Below is a small trained network, with its code and all its weights. Each question gives an input and a class and asks what happens when units are switched off, that is, made to give their printed mean instead of their output.

import numpy as np


def w(rows, s, z=0):
    codes = np.array(rows[::2]) - 128.0
    scale = np.full(codes.shape[1], s)
    scale[-1] = z or s
    return codes * scale


def norm(h):
    return h / np.sqrt((h * h).mean(-1, keepdims=True) + 1e-5)


def f(y):
    return y / 2 * (1 + np.tanh(0.7978845608 * (y + 0.044715 * y**3)))


def log_softmax(a):
    a = a - a.max(-1, keepdims=True)
    return a - np.log(np.exp(a).sum(-1, keepdims=True))


def net(x, mask):
    res = np.array(x, float).reshape(1, 4) / 4 @ E
    u = 0
    for l in range(3):
        y = f(norm(res) @ A[l][:, :-1].T + A[l][:, -1])
        res = res + np.where(mask[u : u + 13], y, B[l][:, -1]) @ B[l][:, :-1]
        u += 13
    return log_softmax(norm(res)[-1] @ U[:, :-1].T + U[:, -1])


A, B = {}, {}
E = w([
[43,180,152,163,255,100,199,191,121,67,173,41],'x0',
[97,54,131,155,152,181,115,94,236,71,43,101],'x1',
[109,123,214,14,74,44,242,200,154,122,16,147],'x2',
[71,88,161,14,100,160,61,136,133,212,173,5],'x3',
],0.01)
A[0] = w([
[169,116,127,167,151,88,169,152,134,97,109,198,59],'L0N0',
[140,73,119,192,170,178,142,74,81,150,180,143,60],'L0N1',
[176,57,133,46,155,118,185,229,135,147,97,133,170],'L0N2',
[94,1,120,152,128,127,110,106,224,56,82,105,2],'L0N3',
[175,79,151,128,81,134,128,82,126,176,112,172,94],'L0N4',
[173,147,97,152,104,122,94,135,141,100,143,94,32],'L0N5',
[121,129,115,145,85,78,178,145,83,171,181,120,53],'L0N6',
[127,143,64,86,185,144,124,166,175,180,106,154,43],'L0N7',
[115,153,108,113,153,201,60,134,103,111,173,128,80],'L0N8',
[97,130,180,144,227,87,177,115,104,99,146,97,48],'L0N9',
[172,155,121,136,165,130,150,119,141,107,106,178,30],'L0N10',
[120,168,166,116,137,100,150,108,16,195,170,177,65],'L0N11',
[77,138,88,115,132,82,102,214,150,154,97,168,17],'L0N12',
],0.0078,0.0065)
B[0] = w([
[100,80,120,171,78,164,78,201,90,94,110,90,194],'L0N0',
[131,99,93,155,83,40,153,99,147,94,155,87,180],'L0N1',
[139,111,104,220,95,79,104,58,147,98,191,70,254],'L0N2',
[255,147,164,126,219,155,141,179,158,158,45,82,194],'L0N3',
[60,209,41,68,134,143,128,175,175,83,141,114,195],'L0N4',
[130,134,158,147,108,91,160,108,155,142,160,136,114],'L0N5',
[162,137,161,146,166,135,106,196,197,191,67,112,155],'L0N6',
[134,124,170,132,132,139,125,108,89,113,135,161,102],'L0N7',
[128,108,130,184,83,52,138,90,152,97,124,86,177],'L0N8',
[109,169,44,41,100,144,67,147,167,77,111,146,199],'L0N9',
[78,53,134,130,127,118,73,181,121,132,147,163,141],'L0N10',
[223,153,155,159,199,171,147,146,185,139,27,61,205],'L0N11',
[138,136,133,113,126,103,122,87,103,121,135,127,115],'L0N12',
],0.0093,0.0059)
A[1] = w([
[55,172,159,110,212,107,189,165,89,90,155,124,80],'L1N0',
[115,131,207,85,82,60,193,157,127,105,71,134,101],'L1N1',
[38,88,241,67,112,177,118,119,124,206,159,90,83],'L1N2',
[157,103,75,72,67,166,134,109,124,185,91,225,45],'L1N3',
[219,197,148,109,129,100,152,181,2,183,172,139,1],'L1N4',
[99,116,126,163,130,164,178,138,61,88,119,244,39],'L1N5',
[152,162,157,168,158,119,176,143,84,79,120,254,36],'L1N6',
[88,106,178,95,59,72,218,138,138,129,89,137,24],'L1N7',
[166,106,127,133,192,145,129,138,148,177,78,125,69],'L1N8',
[196,134,143,80,44,118,98,90,114,155,92,201,86],'L1N9',
[123,130,95,147,66,68,82,122,160,71,136,92,129],'L1N10',
[134,119,133,125,81,171,158,106,111,155,110,147,47],'L1N11',
[52,155,128,118,188,120,201,155,94,107,150,112,12],'L1N12',
],0.011,0.0053)
B[1] = w([
[79,160,135,60,77,176,81,79,193,93,138,158,178],'L1N0',
[161,107,118,247,150,97,97,47,150,134,195,103,192],'L1N1',
[121,62,144,103,140,115,134,126,39,148,60,190,168],'L1N2',
[32,214,121,81,150,183,130,149,143,80,152,94,166],'L1N3',
[234,148,203,122,227,146,123,105,178,143,44,106,170],'L1N4',
[80,42,123,111,111,112,142,153,101,171,91,161,160],'L1N5',
[81,75,147,135,125,97,45,139,91,181,57,175,177],'L1N6',
[213,101,64,194,128,96,24,80,108,123,210,89,168],'L1N7',
[153,135,149,119,127,163,212,152,143,101,133,112,167],'L1N8',
[58,175,167,86,167,141,81,105,200,46,154,133,177],'L1N9',
[121,151,122,126,70,115,207,136,109,154,149,157,254],'L1N10',
[97,134,85,112,187,125,86,89,140,108,108,103,122],'L1N11',
[83,191,105,97,114,184,60,104,164,95,134,160,156],'L1N12',
],0.011,0.0099)
A[2] = w([
[155,121,96,177,163,181,118,103,78,159,229,154,27],'L2N0',
[140,110,104,146,140,116,109,116,82,113,192,99,50],'L2N1',
[170,125,154,134,90,131,224,120,74,150,135,126,49],'L2N2',
[79,91,146,89,139,109,106,160,2,153,90,148,24],'L2N3',
[144,155,105,72,113,154,223,249,82,149,139,98,105],'L2N4',
[121,82,150,40,135,137,127,103,35,152,155,112,36],'L2N5',
[110,78,139,168,130,101,122,166,73,88,126,178,4],'L2N6',
[127,103,148,68,128,134,122,130,47,187,158,65,37],'L2N7',
[85,147,134,75,146,142,105,152,140,67,170,132,30],'L2N8',
[132,197,161,135,184,71,136,156,91,153,155,146,16],'L2N9',
[106,92,104,184,167,142,127,161,146,100,97,179,124],'L2N10',
[169,186,168,129,134,127,108,162,141,146,126,151,134],'L2N11',
[183,176,142,83,147,97,105,154,97,164,164,133,36],'L2N12',
],0.011,0.0037)
B[2] = w([
[191,85,175,144,105,56,42,39,187,76,185,100,192],'L2N0',
[141,75,112,154,81,111,124,66,122,145,107,152,192],'L2N1',
[89,151,111,96,100,127,152,199,101,130,162,143,169],'L2N2',
[168,115,100,170,112,73,156,202,47,180,113,220,200],'L2N3',
[89,178,63,184,128,90,183,171,55,150,127,116,181],'L2N4',
[87,128,114,180,142,106,130,136,137,155,26,255,170],'L2N5',
[82,110,146,62,134,131,133,125,101,183,99,150,191],'L2N6',
[61,51,155,136,130,68,92,156,141,115,81,188,171],'L2N7',
[102,160,77,92,93,215,125,172,111,186,194,179,250],'L2N8',
[123,53,129,127,154,191,82,54,209,51,118,102,139],'L2N9',
[140,101,175,37,136,88,140,113,97,210,117,141,252],'L2N10',
[115,104,131,92,167,159,206,141,89,145,112,66,200],'L2N11',
[170,74,191,79,129,147,90,130,172,106,76,99,147],'L2N12',
],0.0099,0.0044)
U = w([
[166,98,102,218,82,58,98,58,137,114,249,93,136],'0',
[20,215,86,57,119,193,93,159,179,80,160,139,110],'1',
[214,90,193,121,212,183,148,158,196,123,35,72,252],'2',
[52,40,129,122,107,80,98,176,64,167,58,194,129],'3',
[112,158,102,136,87,126,227,232,47,147,177,113,6],'4',
],0.013,0.0019)

Each question gives the input, the list of numbers given to net, and the class t.
The units are the neurons (one row each of A and B). Each row of codes is followed by its name. A weight is (code - 128) times the scale printed after its matrix; where a second scale follows, it is the last column's (A, B and U).
mask holds one flag per neuron, layer by layer. A switched-off neuron (its flag False) gives its mean, the last column of its row in B, instead of its output. The means were averaged over made-up inputs and are rounded, as every weight is.
A unit's drop is (log p(t) with every unit on - log p(t) with that unit switched off) / (log p(t) with every unit on - log p(t) with every unit switched off).
unit that matters most: the unit with the biggest drop
k most important neurons: the k neurons with the biggest drops, biggest first
k most important neurons of layer l: the k neurons of layer l with the biggest drops, biggest first
drop of u: that unit's drop, to one decimal
input [-5,8,8,-1], class 0: unit that matters most : L1N1
input [-3,7,-6,-8], class 3: 2 most important neurons of layer 0 : L0N2, L0N11
input [-2,-2,3,-3], class 4: 3 most important neurons of layer 0 : L0N2, L0N0, L0N4
input [-4,8,-7,-6], class 2: 4 most important neurons : L0N3, L0N2, L1N1, L1N7
input [-1,-7,7,3], class 0: 3 most important neurons : L1N1, L0N2, L1N7
input [7,-2,-2,8], class 3: 2 most important neurons of layer 2 : L2N3, L2N5
input [5,-4,4,3], class 1: 2 most important neurons : L1N0, L0N8
input [-6,0,-3,-7], class 3: 2 most important neurons : L1N5, L1N6
input [-8,4,8,5], class 0: 2 most important neurons of layer 0 : L0N2, L0N9
input [-4,3,-4,5], class 3: 2 most important neurons of layer 1 : L1N1, L1N2
input [3,2,8,-8], class 0: 2 most important neurons : L1N1, L1N7
input [7,7,5,-4], class 1: 2 most important neurons : L1N0, L0N11
input [-8,4,2,-7], class 1: 2 most important neurons : L1N3, L1N9
input [-7,-5,4,6], class 1: unit that matters most : L1N9
input [1,-8,-6,-4], class 2: 2 most important neurons : L1N4, L0N2
input [5,-1,0,-7], class 3: 2 most important neurons : L1N6, L1N5
input [-1,2,3,-1], class 4: 2 most important neurons : L0N2, L1N10
input [2,0,5,5], class 0: 2 most important neurons : L1N7, L1N1
input [-8,8,0,5], class 1: 3 most important neurons : L1N3, L0N11, L0N4
input [-6,-5,-4,8], class 3: unit that matters most : L1N2
input [8,5,-3,-8], class 1: 2 most important neurons of layer 1 : L1N0, L1N12
input [-6,-8,-3,1], class 2: drop of L0N11 : 0.2
input [-5,8,-4,-3], class 2: drop of L0N3 : 1.9
input [-1,-6,-4,-8], class 3: drop of L2N1 : 0.0
